Here is a tiny trained network, its code and every weight. The questions are about switching its units off for an input and a class, where a switched-off unit gives its printed mean instead of its output.

import numpy as np


def w(rows, s, z=0):
    codes = np.array(rows[::2]) - 128.0
    scale = np.full(codes.shape[1], s)
    scale[-1] = z or s
    return codes * scale


def norm(h):
    return h / np.sqrt((h * h).mean(-1, keepdims=True) + 1e-5)


def f(y):
    return y / 2 * (1 + np.tanh(0.7978845608 * (y + 0.044715 * y**3)))


def log_softmax(a):
    a = a - a.max(-1, keepdims=True)
    return a - np.log(np.exp(a).sum(-1, keepdims=True))


def net(x, mask):
    res = np.array(x, float).reshape(1, 3) / 4 @ E
    u = 0
    for l in range(2):
        y = f(norm(res) @ A[l][:, :-1].T + A[l][:, -1])
        res = res + np.where(mask[u : u + 10], y, B[l][:, -1]) @ B[l][:, :-1]
        u += 10
    return log_softmax(norm(res)[-1] @ U[:, :-1].T + U[:, -1])


A, B = {}, {}
E = w([
[82,26,190],'x0',
[37,79,2],'x1',
[230,115,73],'x2',
],0.0087)
A[0] = w([
[170,202,101,104],'L0N0',
[20,175,167,2],'L0N1',
[164,130,130,131],'L0N2',
[23,171,178,20],'L0N3',
[140,129,252,100],'L0N4',
[79,113,66,95],'L0N5',
[35,158,239,62],'L0N6',
[175,108,239,95],'L0N7',
[91,108,156,52],'L0N8',
[94,132,139,148],'L0N9',
],0.017,0.0064)
B[0] = w([
[198,188,99,194],'L0N0',
[74,114,9,181],'L0N1',
[142,144,158,151],'L0N2',
[90,93,19,189],'L0N3',
[194,9,192,254],'L0N4',
[198,112,201,196],'L0N5',
[146,55,80,238],'L0N6',
[153,48,223,250],'L0N7',
[170,146,115,136],'L0N8',
[127,101,89,153],'L0N9',
],0.012,0.0073)
A[1] = w([
[132,104,122,119],'L1N0',
[120,92,115,137],'L1N1',
[100,155,89,120],'L1N2',
[157,160,131,100],'L1N3',
[16,55,158,47],'L1N4',
[130,252,103,180],'L1N5',
[65,175,95,137],'L1N6',
[127,98,112,150],'L1N7',
[124,60,98,183],'L1N8',
[172,99,157,254],'L1N9',
],0.02,0.0065)
B[1] = w([
[100,152,161,147],'L1N0',
[82,171,149,164],'L1N1',
[140,10,170,139],'L1N2',
[157,126,90,139],'L1N3',
[200,254,92,171],'L1N4',
[197,30,20,179],'L1N5',
[139,67,190,141],'L1N6',
[74,148,163,165],'L1N7',
[60,175,176,229],'L1N8',
[89,222,100,249],'L1N9',
],0.01,0.013)
U = w([
[124,11,86,48],'0',
[120,113,137,10],'1',
[201,101,28,188],'2',
[145,10,229,162],'3',
[6,56,49,164],'4',
[200,179,179,104],'5',
[47,213,115,161],'6',
],0.022,0.011)

Each question gives the input, the list of numbers given to net, and the class t.
The units are the neurons (one row each of A and B). Each row of codes is followed by its name. A weight is (code - 128) times the scale printed after its matrix; where a second scale follows, it is the last column's (A, B and U).
mask holds one flag per neuron, layer by layer. A switched-off neuron (its flag False) gives its mean, the last column of its row in B, instead of its output. The means were averaged over made-up inputs and are rounded, as every weight is.
A unit's drop is (log p(t) with every unit on - log p(t) with that unit switched off) / (log p(t) with every unit on - log p(t) with every unit switched off).
The circuit of an input: a set's keep is (log p(t) with only the set's units on - log p(t) with every unit switched off) / (log p(t) with every unit on - log p(t) with every unit switched off). Starting from the 12 units with the biggest drops (on a tie, the unit counted first), units are removed one at a time, each time the one whose removal leaves the highest keep (on an exact tie, the one counted first), for as long as the keep stays at least 0.8.
units of the circuit, in order: the units of the circuit, biggest drop first
top k neurons: the k neurons with the biggest drops, biggest first
k most important neurons of layer l: the k neurons of layer l with the biggest drops, biggest first
drop when u is switched off: that unit's drop, to one decimal
input [6,-2,-6], class 4: units of the circuit, in order -> L0N3
input [-3,-4,-3], class 3: top 2 neurons -> L0N4, L1N4
input [-5,-1,-2], class 2: top 2 neurons -> L1N5, L0N0
input [-5,4,-3], class 0: top 2 neurons -> L0N4, L0N7
input [-5,-8,-4], class 3: top 3 neurons -> L0N4, L0N7, L1N4
input [-5,-7,-5], class 3: top 3 neurons -> L0N4, L0N7, L1N4
input [7,8,-5], class 6: 3 most important neurons of layer 1 -> L1N4, L1N5, L1N8
input [-2,7,6], class 6: top 3 neurons -> L0N5, L1N5, L0N0
input [-5,-8,-7], class 3: drop when L0N4 is switched off -> 0.2
input [-7,-4,0], class 2: drop when L1N5 is switched off -> 0.3
input [1,-2,4], class 5: drop when L0N7 is switched off -> -0.2
